Below are the code and all the weights of a small trained network. Each question names an input and a class and asks about switching units off, where a switched-off unit gives its printed mean instead of its output.

import numpy as np


def w(rows, s, z=0):
    codes = np.array(rows[::2]) - 128.0
    scale = np.full(codes.shape[1], s)
    scale[-1] = z or s
    return codes * scale


def f(y):
    return np.maximum(y, 0)


def log_softmax(a):
    a = a - a.max(-1, keepdims=True)
    return a - np.log(np.exp(a).sum(-1, keepdims=True))


def net(x, mask):
    res = np.array(x, float).reshape(1, 5) / 4 @ E
    y = f(res @ A[0][:, :-1].T + A[0][:, -1])
    res = res + np.where(mask, y, B[0][:, -1]) @ B[0][:, :-1]
    return log_softmax(res[-1] @ U[:, :-1].T + U[:, -1])


A, B = {}, {}
E = w([
[85,85,188,211,124,114,218],'x0',
[154,88,166,142,217,126,134],'x1',
[158,185,65,101,191,26,19],'x2',
[211,255,163,109,78,188,233],'x3',
[138,87,162,52,79,136,163],'x4',
],0.0078)
A[0] = w([
[127,142,95,102,124,147,77,114],'neuron 1',
[152,134,153,135,103,96,139,64],'neuron 2',
[141,174,88,116,104,126,32,97],'neuron 3',
[97,140,160,140,122,181,209,134],'neuron 4',
[83,12,118,163,89,112,127,94],'neuron 5',
[156,162,124,206,162,100,99,147],'neuron 6',
[117,169,128,156,169,108,147,99],'neuron 7',
[166,208,141,12,97,118,161,184],'neuron 8',
[105,206,117,138,33,114,179,188],'neuron 9',
[169,144,164,37,136,142,211,156],'neuron 10',
[102,58,153,129,118,140,161,153],'neuron 11',
[132,88,105,111,169,152,29,164],'neuron 12',
[164,116,179,19,132,134,151,23],'neuron 13',
[112,177,99,121,89,127,84,66],'neuron 14',
[139,142,132,147,134,169,140,39],'neuron 15',
[93,80,130,160,128,130,115,49],'neuron 16',
[123,119,141,164,176,102,125,168],'neuron 17',
[110,130,140,123,112,146,166,138],'neuron 18',
[153,118,155,167,84,192,254,76],'neuron 19',
[133,121,94,111,164,155,84,5],'neuron 20',
[129,141,135,149,125,170,168,104],'neuron 21',
],0.012,0.0029)
B[0] = w([
[121,163,127,88,113,112,98,168],'neuron 1',
[153,142,134,117,120,135,144,139],'neuron 2',
[60,174,86,82,130,135,111,198],'neuron 3',
[116,151,169,115,122,182,195,212],'neuron 4',
[110,21,173,94,163,125,126,195],'neuron 5',
[142,146,84,183,191,123,152,176],'neuron 6',
[134,132,103,170,154,109,157,152],'neuron 7',
[193,65,64,156,54,135,71,229],'neuron 8',
[61,119,99,127,49,103,183,210],'neuron 9',
[253,124,135,135,111,152,108,212],'neuron 10',
[97,78,172,151,96,94,141,182],'neuron 11',
[105,135,181,78,173,170,69,199],'neuron 12',
[232,122,125,139,152,123,67,174],'neuron 13',
[65,112,67,124,127,134,135,165],'neuron 14',
[146,166,165,109,72,78,143,147],'neuron 15',
[179,109,156,98,163,94,122,159],'neuron 16',
[141,105,124,146,187,96,150,165],'neuron 17',
[146,146,163,147,91,105,127,167],'neuron 18',
[117,205,218,113,81,192,181,252],'neuron 19',
[149,163,158,93,137,135,90,155],'neuron 20',
[117,145,157,119,97,144,154,173],'neuron 21',
],0.022,0.014)
U = w([
[81,198,95,61,200,109,41,79],'0',
[129,2,217,107,153,70,134,182],'1',
[135,160,225,174,59,169,244,250],'2',
[246,68,124,133,65,121,85,83],'3',
[75,152,26,116,46,87,113,42],'4',
[118,170,152,241,250,49,179,57],'5',
],0.0068,0.0017)

Each question gives the input, the list of numbers given to net, and the class t.
The units are the neurons (one row each of A and B). Each row of codes is followed by its name. A weight is (code - 128) times the scale printed after its matrix; where a second scale follows, it is the last column's (A, B and U).
mask holds one flag per neuron, in row order. A switched-off neuron (its flag False) gives its mean, the last column of its row in B, instead of its output. The means were averaged over made-up inputs and are rounded, as every weight is.
A unit's drop is (log p(t) with every unit on - log p(t) with that unit switched off) / (log p(t) with every unit on - log p(t) with every unit switched off).
The circuit of an input: a set's keep is (log p(t) with only the set's units on - log p(t) with every unit switched off) / (log p(t) with every unit on - log p(t) with every unit switched off). Starting from the 12 units with the biggest drops (on a tie, the unit counted first), units are removed one at a time, each time the one whose removal leaves the highest keep (on an exact tie, the one counted first), for as long as the keep stays at least 0.8.
units of the circuit, in order: the units of the circuit, biggest drop first
top k neurons: the k neurons with the biggest drops, biggest first
drop when u is switched off: that unit's drop, to one decimal
input [-4,-4,7,3,-4], class 4: units of the circuit, in order => [neuron 14]
input [5,-3,-1,-2,-1], class 1: units of the circuit, in order => [neuron 5; neuron 19]
input [4,4,7,-4,-4], class 5: top 2 neurons => [neuron 6; neuron 17]
input [2,7,4,-8,-5], class 5: top 3 neurons => [neuron 6; neuron 17; neuron 8]
input [-4,-2,-1,7,-6], class 4: top 2 neurons => [neuron 8; neuron 9]
input [2,0,5,8,-3], class 3: top 2 neurons => [neuron 8; neuron 10]
input [-8,-1,8,8,1], class 4: top 2 neurons => [neuron 3; neuron 14]
input [-6,3,3,5,-3], class 3: top 3 neurons => [neuron 8; neuron 9; neuron 20]
input [6,-6,5,-5,-3], class 1: top 2 neurons => [neuron 5; neuron 16]
input [2,1,5,7,-3], class 3: top 2 neurons => [neuron 8; neuron 19]
input [5,2,0,-5,2], class 1: drop when neuron 14 is switched off => 0.0
input [8,8,0,-2,-6], class 5: drop when neuron 6 is switched off => 0.2
input [5,1,4,4,-4], class 5: drop when neuron 19 is switched off => 0.1
input [-3,-4,-2,4,3], class 3: units of the circuit, in order => [neuron 8]
input [-3,5,0,-1,4], class 3: drop when neuron 5 is switched off => 0.1
